How the points are linked:
state | ro ko
q101 | q398 q213
q719 | q804 q252
q727 | q206 q293
q451 | q213 q398
q89 | q281 q130
q338 | q856 q318
q947 | q809 q304
q652 | q947 q962
q329 | q392 q907
q392 | q338 q25
q252 | q138 q719
q25 | q907 q392
q907 | q89 q329
q419 | q318 q856
q304 | q962 q947
q838 | q130 q281
q335 | q727 q822
q130 | q329 q89
q198 | q838 q202
q809 | q252 q804
q602 | q335 q432
q398 | q6 q451
q812 | q419 q409
q962 | q812 q652
q138 | q101 q385
q409 | q652 q812
q822 | q432 q335
q213 | q385 q101
q432 | q470 q602
q318 | q25 q338
q202 | q889 q198
q6 | q293 q206
q470 | q198 q889
q293 | q822 q727
q856 | q409 q419
q889 | q602 q470
q385 | q719 q138
q206 | q451 q6
q804 | q304 q809
q281 | q202 q838

The rows follow the links: the fewer symbols apart two points are, the more alike their rows tend to be.

Rows of some points; one shown again gets a slightly different row:
q907	[ 130 -102  -44  -82  -42  -62   57 -147 -196  195  129   16  -37   85   58   61 -207  304   64 -101  118 -132  105  -87  184   29    8  145   37   13 -162 -115   51   59 -142 -147  -96  -81  -33  -27 -153]
q385	[-204 -202  192  102    0 -147 -293  -21  153  -80 -196  -53  -26  -44   83   62   78  109   16  129  -49  -23  105  -51  -96  -38  -55  -91 -148   -4  111  193   -5  -69   16 -146   58  -30  204   78  100]
q727	[ -72  167   57 -108   42   18  215  136   61  -65 -139 -188   58  -43 -104   51  123 -160   12   20 -241   31  -36  133 -108  160 -177  135   53  167  -31   91   28  106  126    0   39  141    2  -60   85]
q281	[ 158  -16 -108  -69  -81    0    7   73  -86   41  172   12   58  -57  106 -166 -102  170  -89 -181  128  -97   80 -191    7  -30  -13   65  149   97   66 -178  106  168  -97 -191 -230  102 -127   45 -171]
q89	[ 177  -72  -74 -113  -41  -46   -7  -23 -108  127  155  -28  -29  -19   75  -76 -170  279   -1 -188  163  -97   52 -183   53  -31   -1   97  115   15  -40 -125   66  124 -118 -192 -183   -9  -65  -32 -211]
q652	[ -74 -198  126  119  113 -111 -203   87  197 -168  -65 -192  -49 -162  194   -4  128  -17   34  -13   49  -98    5  -20 -184    9   83 -215  -41   68  145  143  111 -108    4  -88  -20   49   41  136  -67]
q719	[-156 -167  124  174   -9  -97 -338   -3  127 -101 -112   52  -12  -46  144   19   72   44  -21  102    2   23   89  -67  -53 -112   41 -186 -107  -64  168  122  -28 -160   -1  -57   73  -47  159  120  114]
q419	[  96   49  -31   26   34   86  125 -143 -145  116  101  120  -24  160  -99  127  -93    8   94   57  124    5  -97  159  191  -11  125   29  -69 -194 -180  -73  -45 -125  -38  293  138 -206  -48 -118  -34]
q804	[ -82 -110   38  153   21   -5 -306  -10  173 -112  -69  152  -14  -35   99  -58   54  -46  -47  156   33   55   -7  -44  -70 -168  141 -301  -91 -104  183   31  -55 -198   -4   70   66  -60  134  108   83]
q138	[ 110   16   -4   91  120  131   28  -56  -74    3  -29   31 -197   12   -8  153   81 -150   80  195  -18  282  -85  118   86   35   97 -187 -112 -115   30  -23  -30 -157  118  229  196 -172  -88  -66  111]
q6	[  67  -52   49  -84  -19    7   11 -138 -189  222  -48   71 -167  134  -87  184 -100  231   41   78   99  190   83   15  244   10  -86   52  -82  -67 -115  -14  -49   18  -36  -59   93 -204    6 -108   78]
q130	[ -63  262 -105  -33  -81   72  237   88   18  -32   65   17  164   28 -147 -132  -15 -204  -89 -112 -157 -162 -118  100  -69  -13  -43  225  133   32  -72  -76  -73  126  -30  106  -81  135  -18  -41  -68]

Each walk starts at a row. The symbols on each line, taken left to right, move it on to the next point.
Each answer is a row, close to the row of the point it stands for.
---
[-155   44  118  -60   82  -42  110   55   37  -74 -187 -174   34   -3 -122  115  161  -98   20   39 -190   15   42   48  -87  149 -216  162  -30  157  -81  204   35   66  110   -9   73   76   52  -23  160]
ro ro ko
[  82   -7  -32   15   90   72   68  -35 -142   79  -13   40 -150   69  -65  218    5  -62   68  164   -4  272  -43  158  135   59   49 -115 -135  -87  -82   -5  -30 -109   84  158  192 -163  -58 -113  129]
ro ko ro
[-209 -153  202    6   20 -166 -154  -25  143  -56 -216 -118   36  -52   20   78  123   51   90   13  -73  -11  107   25  -81   58 -122   57 -108  102    5  264   36  -53   52 -182   88    4  189   96  117]
---
[  -4   -1  -68  138   -4   81  -53  -42   30  -22   48  211  -34   64   -4  -15  -18 -202   -5  119   48   93 -108   99   86 -124  209 -238  -93 -188   30  -69  -97 -198   36  305  157 -145   15   13   55]
ro ko ro ro
[   3 -143   65  142  108   -6 -167  119  164 -190  -47  -87  -42 -178  153  -12  120 -132    4   87   54   25  -50  -23 -177  -43  160 -304  -46   46  182   83   65 -139   42   16   26   19  -18  160    3]
ro ro
[  91   -5   -1  100  128   93  -39   49   20  -96  -12   16 -139  -62   27  105   87 -235   57  192   14  213  -99  102  -39  -14  169 -305  -76  -38   76    4   -3 -164   97  227  113  -83 -108   41   69]
---
[-169  -45   89  -23   24 -155  116   -8   55  -56 -106 -245  143   -8  -25   56   82   -9   59  -69  -72 -285   28  103 -149  140 -105  240   -1  142 -125  203   69   49   -4  -61  -43   91  126   62  -38]
ro ro ko ko
[-113 -200  134   76  103 -170 -122   17  157 -142 -108 -192   30 -124  157   24   95   57   74  -38   43 -185   41   -5 -177   78   44  -30  -71  121   36  173  103  -35  -25 -115  -63   71  117  145 -100]
ko ro ko
[-148 -158  167    8   10 -196  -44   14  115  -84 -106 -237   50  -70   68   78   91   40   66  -52  -36 -267   38   32 -158  120  -47  107  -45  125  -41  182  129   18   -6 -135  -54   99  142   88  -89]
---
[ 109  -24  -65  -13   31   38  128 -157 -204  184   83   54  -42  185  -85  148 -100  113  101  -21  111  -56  -13   95  234    5  102  112  -69 -137 -249  -34  -40  -86 -109  105   95 -176  -18  -83  -79]
ro ro ko
[-156  150  -35  -82  -34   -5  266   68   31  -29   11 -126  175   17 -151  -69   10 -185  -26 -108 -150 -229  -81  125 -103   83  -90  292   54   53 -158    6   -3  141    0   96  -68  195   62  -30  -29]
ko ko ro
[-152   87   38  -48   -5  -57  219    3   20  -68  -64 -203  156   -7 -102   14   80  -53   29  -76 -117 -262  -26  126 -120  118 -111  275   -1  147 -152  151   67   99  -26   21  -60  133   92  -31  -47]
---
[ 103  -26   44  -14   58   22   52 -134 -176  177   -4   78 -150  130  -78  249  -68   96  115  129   53  209    7   72  251   66  -40   -9 -106  -96 -134    3  -39  -78   54   62  163 -215  -44 -159  116]
ro ko ko ro
[  65 -103   29  -94  -73  -29 -102 -123 -124  204   11  146 -100  120   -2   95 -177  287   24   16  130  100  145  -88  255  -19  -57   32  -20  -36  -87  -25  -35   35  -41 -152   28 -141   17  -81   41]
ro ko
[ -23  232  -24 -114   72   92  193  167   32  -95  -51 -135   65  -98 -106  -66  106 -250  -36  -32 -212   80  -98   45 -168  113 -123  107   85  146   28  -19   27  152  121   30  -34  214 -115  -69   37]
---
[ 166   73 -123  -77  -40   23   35  103  -32  -12  157  -24   11  -72   44 -201  -52   61 -121 -134   44  -39   -4 -167  -56    3  -31  -15  196   96  123 -178   67  169  -54 -156 -217  152 -136   25 -158]
ro ko ko ro
[  57  199 -104  -79   31   91  169  161   50  -79   68  -53   61 -109  -54 -147   36 -210  -85  -95 -155   48  -81  -43 -136   25  -61   36  149  151   96  -80   15  163   45   23 -153  246 -128  -23  -18]
ko ro ko ko
[  80  121 -120  -64 -228   99 -100  -11  -20   64   64  235   62   34    7 -276 -130   93 -141 -109   23   -9   22 -201   58 -170  -21   -4  141  -28   78 -215  -50   94  -61  -64 -159   49  -42  -12  -47]
---
[ 112  -62  -42  -69   -4   -8  142 -152 -194  208   89   12  -40  112  -22  134 -167  208   82  -18  156 -111   71   37  192   27   63  173  -25  -61 -206  -31   21  -15 -115  -47   30 -147  -40 -103 -118]
ro ro ro ko
[  12  249 -130  -46 -117   91  135   72   23   -3  114  113  148   27 -120 -243  -50 -189 -102 -114 -107 -114 -103  -37  -49 -112  -55  140  148   10   16 -185  -55  121  -18   78 -124  161  -38  -58  -56]
ko ro ro
[ 129  183 -154  -86   20   70   92  138   18  -60  102  -23   39  -84   11 -254    9 -126  -73 -148  -54  -15  -73 -103 -118   -6  -29  -24  203  101  124 -181   26  192   -6  -54 -216  245 -130   42 -107]
---
[  80  -55  -55  -91 -101  -22 -134  -78 -132  175   37  221  -47  109   13  -40 -207  328  -58  -28  132   97  135 -183  192  -75  -59   28   39  -39    0 -118  -32   74  -65 -221  -83  -89    6  -68    0]
ko ko ro
[  74   -9  -83  -29 -170   29 -156   12  -44  121   86  247    9   24   35 -158 -173  193  -95 -107   86   -5  123 -230  137 -150  -35    4  149  -71   74 -164  -49   88  -85 -184 -124   -4    5  -34  -48]
ro ro
[  38  184 -157  -30 -170  118   35   84   44   11  133  192  141   31  -46 -294 -115  -76 -171  -95  -61  -29  -32 -139  -11 -141  -24   42  153  -36   91 -224  -88  120  -50  -17 -157  152  -40  -14  -45]
---
[  67  -63   -6  129  116   28 -116   67   93 -173   11  -54  -93 -146  129   17  112 -170   43  103   27  146  -74   25  -84  -38  195 -327  -56  -26  189   32   32 -174   75  123   91  -31  -66   75   20]
ko ko ko ro
[ -40  -28  -41  195   -8   91 -201   10   52  -68   19  200    4   23   70  -51   15 -104   -1  138   38   70  -59   19    7 -135  166 -295 -105 -180  160  -65  -93 -189   14  209  117 -103   22   53   93]
ro ro
[  93   29  -80   85   28   97   47  -97  -92   59   94  177   -1  102  -98   76  -45 -130   48  133   71   56 -104  147  106  -48  201  -90 -100 -193  -38  -82 -137 -170    8  329  154 -212  -17  -66   21]
